Here is a tiny trained network, its code and every weight. The questions are about switching its units off for an input and a target symbol, where a switched-off unit gives its printed mean instead of its output.

import numpy as np


def w(rows, s, z=0):
    codes = np.array(rows[::2]) - 128.0
    scale = np.full(codes.shape[1], s)
    scale[-1] = z or s
    return codes * scale


def norm(h):
    return h / np.sqrt((h * h).mean(-1, keepdims=True) + 1e-5)


def f(y):
    return np.maximum(y, 0)


def softmax(a):
    e = np.exp(a - a.max(-1, keepdims=True))
    return e / e.sum(-1, keepdims=True)


def log_softmax(a):
    a = a - a.max(-1, keepdims=True)
    return a - np.log(np.exp(a).sum(-1, keepdims=True))


def net(x, mask):
    ids = ['αδεζηθλξπστφψω'.index(c) for c in x.split()]
    T = len(ids)
    res = E[ids] + P[:T]
    r = norm(res)
    for j in range(3):
        rows = slice(4 * j, 4 * j + 4)
        q, k, v = (r @ M[0][rows].T for M in (Q, K, V))
        z = softmax(np.where(np.tri(T) > 0, q @ k.T / 4**0.5, -1e9)) @ v
        o = O[0][rows]
        res = res + np.where(mask[j], z, o[:, -1]) @ o[:, :-1]
    y = f(norm(res) @ A[0][:, :-1].T + A[0][:, -1])
    res = res + np.where(mask[3:7], y, B[0][:, -1]) @ B[0][:, :-1]
    return log_softmax(norm(res)[-1] @ U[:, :-1].T + U[:, -1])


Q, K, V, O, A, B = {}, {}, {}, {}, {}, {}
E = w([
[63,160,163,29],'α',
[153,90,42,33],'δ',
[210,96,28,101],'ε',
[101,106,80,2],'ζ',
[213,179,111,154],'η',
[227,129,58,130],'θ',
[211,113,43,96],'λ',
[167,202,166,189],'ξ',
[149,208,180,169],'π',
[161,188,165,221],'σ',
[72,189,197,94],'τ',
[216,113,40,101],'φ',
[184,198,155,184],'ψ',
[140,209,161,61],'ω',
],0.011)
P = w([
[149,160,99,108],'0',
[234,146,214,61],'1',
[111,206,65,150],'2',
[215,110,219,92],'3',
[110,250,88,158],'4',
[191,87,207,119],'5',
[178,206,69,164],'6',
[163,71,183,146],'7',
[178,213,116,191],'8',
[149,65,171,167],'9',
[209,183,71,172],'10',
],0.016)
Q[0] = w([
[131,197,105,210],'H1',
[43,83,62,138],'H1',
[207,116,158,131],'H1',
[63,170,118,113],'H1',
[74,180,97,134],'H2',
[116,177,13,6],'H2',
[92,224,99,80],'H2',
[153,36,178,83],'H2',
[100,224,84,129],'H3',
[156,218,222,177],'H3',
[156,57,254,135],'H3',
[213,155,221,175],'H3',
],0.0099)
K[0] = w([
[117,171,143,203],'H1',
[107,177,77,175],'H1',
[132,82,189,138],'H1',
[101,163,149,105],'H1',
[186,162,65,146],'H2',
[111,217,114,100],'H2',
[160,236,67,85],'H2',
[181,74,184,120],'H2',
[128,238,129,81],'H3',
[125,136,67,70],'H3',
[182,11,164,159],'H3',
[116,174,201,153],'H3',
],0.011)
V[0] = w([
[68,96,187,74],'H1',
[114,36,133,60],'H1',
[158,58,123,187],'H1',
[143,228,125,88],'H1',
[128,92,140,180],'H2',
[39,167,255,123],'H2',
[16,78,88,78],'H2',
[60,144,183,242],'H2',
[203,110,58,166],'H3',
[71,98,120,149],'H3',
[38,118,98,25],'H3',
[87,82,230,219],'H3',
],0.0084)
O[0] = w([
[163,156,90,168,92],'H1',
[175,217,167,147,85],'H1',
[110,202,177,56,99],'H1',
[65,49,37,108,212],'H1',
[151,107,89,72,87],'H2',
[210,149,47,184,105],'H2',
[236,169,219,150,1],'H2',
[190,100,114,79,70],'H2',
[91,236,193,150,151],'H3',
[183,102,173,129,50],'H3',
[137,121,97,179,73],'H3',
[136,178,132,2,42],'H3',
],0.0066,0.0077)
A[0] = w([
[37,27,71,109,220],'N1',
[106,142,129,76,51],'N2',
[48,254,42,185,2],'N3',
[73,202,17,186,166],'N4',
],0.0078,0.0038)
B[0] = w([
[133,126,127,186,254],'N1',
[125,93,53,77,142],'N2',
[244,161,54,153,214],'N3',
[162,223,44,203,254],'N4',
],0.011,0.0085)
U = w([
[116,77,98,75,3],'α',
[31,128,158,111,86],'δ',
[77,161,175,99,99],'ε',
[90,58,94,73,60],'ζ',
[193,158,230,142,57],'η',
[230,85,127,92,8],'θ',
[238,188,116,126,194],'λ',
[114,172,223,139,112],'ξ',
[49,140,173,122,47],'π',
[107,105,85,238,225],'σ',
[46,134,181,126,72],'τ',
[160,124,107,4,40],'φ',
[139,42,88,94,38],'ψ',
[53,80,122,126,2],'ω',
],0.014,0.0048)

Each question gives the input, a string of symbols that net reads in full, and the target symbol t.
The units are the heads (4 rows each of Q, K, V and O) and the neurons (one row each of A and B). Each row of codes is followed by its name. A weight is (code - 128) times the scale printed after its matrix; where a second scale follows, it is the last column's (O, A, B and U).
mask holds one flag per unit, heads first, then neurons. A switched-off unit (its flag False) gives its mean, the last column of its rows in O or B, instead of its output. The means were averaged over made-up inputs and are rounded, as every weight is.
A unit's drop is (log p(t) with every unit on - log p(t) with that unit switched off) / (log p(t) with every unit on - log p(t) with every unit switched off).
The circuit of an input: a set's keep is (log p(t) with only the set's units on - log p(t) with every unit switched off) / (log p(t) with every unit on - log p(t) with every unit switched off). Starting from all 7 units, units are removed one at a time, each time the one whose removal leaves the highest keep (on an exact tie, the one counted first), for as long as the keep stays at least 0.8.
units of the circuit, in order: the units of the circuit, biggest drop first
unit that matters most: the unit with the biggest drop
top k neurons: the k neurons with the biggest drops, biggest first
which heads matter: for each layer, one digit per head in row order, 1 if its drop is at least 0.15 and else 0, layers parted by /
input ω τ τ ψ, target θ: which heads matter => 011
input ω α η π δ σ, target ψ: top 2 neurons => [N4 N3]
input δ ω δ ζ ω α ζ δ, target λ: which heads matter => 111
input π π ω λ, target ψ: units of the circuit, in order => [N4 N3]
input α σ τ π ξ ψ, target ψ: which heads matter => 011
input ε ζ λ ψ, target η: units of the circuit, in order => [N4 N3 N1]
input ξ δ ε ε ε ψ σ τ σ σ, target θ: unit that matters most => H2
input λ ε δ δ ζ τ ψ ζ σ ξ, target η: which heads matter => 111
input η ω ψ ε λ δ τ δ ω η, target ξ: which heads matter => 100
input ω θ η λ ψ π θ α ω ω, target λ: units of the circuit, in order => [H1 H3]
input ψ π δ δ, target ψ: top 2 neurons => [N4 N3]
input θ ω ω τ θ θ, target θ: units of the circuit, in order => [N4 H1 H3 N3]
input π δ ε ψ, target ξ: units of the circuit, in order => [N3 N4 H3]
input π ψ ω ψ ζ ω ω π θ ζ, target ψ: units of the circuit, in order => [H3 N4]
input φ α π δ π η, target ξ: which heads matter => 111
input ω ω π ζ ψ τ, target η: which heads matter => 110
input ω ω α ω, target σ: top neuron => [N3]
input λ η λ η τ ψ ζ λ, target ζ: units of the circuit, in order => [H3 N4 N3]
input ω π ω σ α ε ξ α δ ψ, target λ: which heads matter => 111
input θ ω ω σ α δ, target φ: which heads matter => 101
input α δ λ ω ω δ ζ π, target ξ: units of the circuit, in order => [H1 N3 N4 H3]
input ψ ψ ψ τ η α, target θ: units of the circuit, in order => [N4 H1 H3]
input ω δ ω ω, target ξ: unit that matters most => N3
input ω τ α π, target θ: top 2 neurons => [N4 N1]
input δ ζ δ ζ λ ω, target η: units of the circuit, in order => [H1 N4 N3]
input ω λ ξ λ θ ω λ π ζ ε, target ψ: units of the circuit, in order => [N4 H3]
input δ ω α α π ξ ω ζ λ ω, target η: units of the circuit, in order => [H1 N4 N3 H3]
input ω σ π ζ δ α, target η: which heads matter => 110
input δ π η ψ π σ π ω, target φ: units of the circuit, in order => [H3 N4]
